Below is a small trained network, with its code and all its weights. Each question gives an input and a class and asks what happens when units are switched off, that is, made to give their printed mean instead of their output.

import numpy as np


def w(rows, s, z=0):
    codes = np.array(rows[::2]) - 128.0
    scale = np.full(codes.shape[1], s)
    scale[-1] = z or s
    return codes * scale


def f(y):
    return np.maximum(y, 0)


def log_softmax(a):
    a = a - a.max(-1, keepdims=True)
    return a - np.log(np.exp(a).sum(-1, keepdims=True))


def net(x, mask):
    res = np.array(x, float).reshape(1, 7) / 4 @ E
    y = f(res @ A[0][:, :-1].T + A[0][:, -1])
    res = res + np.where(mask, y, B[0][:, -1]) @ B[0][:, :-1]
    return log_softmax(res[-1] @ U[:, :-1].T + U[:, -1])


A, B = {}, {}
E = w([
[109,117,75,173,108,177,182,156,2,65],'x0',
[166,189,130,120,110,177,89,243,153,150],'x1',
[197,81,73,198,155,134,185,83,141,95],'x2',
[189,75,145,32,195,135,172,228,145,126],'x3',
[217,112,165,157,129,98,74,152,149,94],'x4',
[133,175,85,197,164,160,40,175,217,90],'x5',
[116,231,70,102,154,33,174,157,160,160],'x6',
],0.0094)
A[0] = w([
[143,173,145,115,144,150,140,186,120,136,147],'n0',
[53,134,128,125,136,29,125,112,158,172,85],'n1',
[77,144,104,156,118,169,211,74,100,151,184],'n2',
[155,195,133,133,116,134,121,101,246,135,176],'n3',
[99,127,131,104,115,115,177,106,115,162,159],'n4',
[110,65,185,72,115,141,206,126,125,164,160],'n5',
[172,87,106,177,189,100,71,179,203,145,133],'n6',
[170,153,144,154,131,147,97,130,174,89,197],'n7',
[135,66,181,149,136,159,122,123,117,87,155],'n8',
[136,128,156,131,106,184,117,76,150,128,130],'n9',
[75,182,159,43,137,27,138,133,155,163,194],'n10',
[168,77,164,116,136,126,79,126,119,68,138],'n11',
[163,114,149,130,184,112,111,143,199,103,184],'n12',
[111,175,102,174,113,100,59,84,113,163,255],'n13',
[108,74,229,94,155,161,107,88,64,72,213],'n14',
[161,106,140,136,132,127,149,161,91,113,128],'n15',
[96,133,120,214,47,187,72,68,98,124,112],'n16',
[123,161,136,151,86,156,125,215,122,116,190],'n17',
[92,200,106,176,146,57,135,176,155,142,186],'n18',
[119,138,137,68,114,128,141,183,110,196,191],'n19',
[90,129,123,182,104,106,108,77,102,136,218],'n20',
[142,109,131,64,118,128,155,169,173,210,170],'n21',
[104,76,71,170,162,172,198,87,99,109,167],'n22',
[110,162,105,109,155,170,78,192,132,115,148],'n23',
[117,103,110,75,175,113,148,149,95,133,126],'n24',
[106,178,85,119,143,111,142,46,141,110,223],'n25',
[151,123,165,71,147,123,137,121,127,159,60],'n26',
],0.011,0.004)
B[0] = w([
[142,187,113,114,94,139,129,168,120,129,189],'n0',
[118,98,207,137,189,116,156,156,97,113,196],'n1',
[136,131,122,166,129,110,182,84,102,65,194],'n2',
[122,149,152,146,197,78,98,150,173,119,233],'n3',
[164,117,106,159,135,50,162,69,60,156,175],'n4',
[202,115,141,156,26,67,154,130,85,218,214],'n5',
[126,156,68,172,194,140,95,108,254,185,227],'n6',
[95,157,119,108,168,165,77,115,198,142,201],'n7',
[83,59,97,130,99,180,116,166,116,145,190],'n8',
[163,112,143,152,79,134,105,131,153,144,165],'n9',
[123,168,187,84,160,67,146,148,91,162,250],'n10',
[166,88,96,160,120,130,54,162,133,156,186],'n11',
[149,112,35,163,165,82,99,153,179,163,207],'n12',
[85,153,186,118,168,126,85,81,132,73,218],'n13',
[97,73,124,118,64,145,117,163,86,186,216],'n14',
[101,126,105,138,96,147,126,175,110,125,166],'n15',
[101,141,217,167,55,191,109,31,185,94,218],'n16',
[143,158,100,60,109,182,90,181,122,67,204],'n17',
[112,117,106,87,186,119,83,159,88,63,227],'n18',
[184,196,145,134,93,148,141,133,89,171,212],'n19',
[90,77,187,165,105,124,125,62,136,70,195],'n20',
[171,181,92,75,142,100,151,116,154,172,215],'n21',
[120,65,68,204,98,175,227,110,119,95,202],'n22',
[148,193,104,97,103,118,127,164,103,88,205],'n23',
[184,121,91,128,103,157,162,164,116,154,175],'n24',
[102,89,142,144,169,115,135,93,98,63,194],'n25',
[176,130,127,133,113,117,109,101,127,176,173],'n26',
],0.0085,0.015)
U = w([
[137,207,94,73,133,203,97,182,127,87,185],'0',
[128,95,82,161,136,154,247,90,106,88,135],'1',
[98,126,206,164,100,185,79,65,154,98,24],'2',
[117,27,134,125,115,174,66,171,112,166,245],'3',
[134,153,111,138,205,125,80,135,209,145,177],'4',
[165,153,144,105,125,104,182,125,105,204,77],'5',
[101,134,191,101,200,73,119,123,92,105,43],'6',
],0.012,0.0011)

Each question gives the input, the list of numbers given to net, and the class t.
The units are the neurons (one row each of A and B). Each row of codes is followed by its name. A weight is (code - 128) times the scale printed after its matrix; where a second scale follows, it is the last column's (A, B and U).
mask holds one flag per neuron, in row order. A switched-off neuron (its flag False) gives its mean, the last column of its row in B, instead of its output. The means were averaged over made-up inputs and are rounded, as every weight is.
A unit's drop is (log p(t) with every unit on - log p(t) with that unit switched off) / (log p(t) with every unit on - log p(t) with every unit switched off).
The circuit of an input: a set's keep is (log p(t) with only the set's units on - log p(t) with every unit switched off) / (log p(t) with every unit on - log p(t) with every unit switched off). Starting from the 12 units with the biggest drops (on a tie, the unit counted first), units are removed one at a time, each time the one whose removal leaves the highest keep (on an exact tie, the one counted first), for as long as the keep stays at least 0.8.
units of the circuit, in order: the units of the circuit, biggest drop first
unit that matters most: the unit with the biggest drop
k most important neurons: the k neurons with the biggest drops, biggest first
drop of u: that unit's drop, to one decimal
input [-3,-8,-5,0,2,0,-3], class 3: units of the circuit, in order	n14
input [-8,2,-5,-7,6,-2,1], class 6: units of the circuit, in order	n10; n1
input [-1,5,-3,-4,-2,5,-1], class 0: 2 most important neurons	n17; n23
input [-4,-2,6,-1,2,3,-8], class 3: 3 most important neurons	n8; n11; n14
input [7,-1,-6,-6,-2,5,6], class 2: 2 most important neurons	n16; n20
input [-4,5,-8,-5,3,2,2], class 0: 2 most important neurons	n17; n23
input [-6,-7,-4,-6,0,-3,1], class 6: 2 most important neurons	n10; n1
input [2,6,4,-5,-6,8,7], class 0: 3 most important neurons	n17; n23; n18
input [7,-2,8,-7,-4,4,-5], class 2: 3 most important neurons	n16; n20; n13
input [1,6,-4,-7,-4,8,0], class 2: 3 most important neurons	n16; n13; n20
input [8,-3,7,-7,-1,3,-1], class 2: 3 most important neurons	n16; n20; n13
input [-3,-1,-3,0,0,0,0], class 6: 2 most important neurons	n6; n5
input [1,7,2,-8,-5,-8,5], class 1: 2 most important neurons	n2; n3
input [2,5,-7,-4,-4,-4,4], class 6: unit that matters most	n10
input [7,4,1,-5,4,8,0], class 2: drop of n16	3.0
input [-7,6,-6,-4,3,-4,2], class 6: drop of n10	0.3
input [-1,2,-3,8,1,-3,-1], class 5: drop of n3	0.0
input [8,7,8,-4,-3,2,-7], class 2: drop of n16	6.8
input [8,5,2,-2,-8,5,0], class 1: 2 most important neurons	n22; n2
input [6,7,2,-7,-8,1,0], class 2: units of the circuit, in order	n16
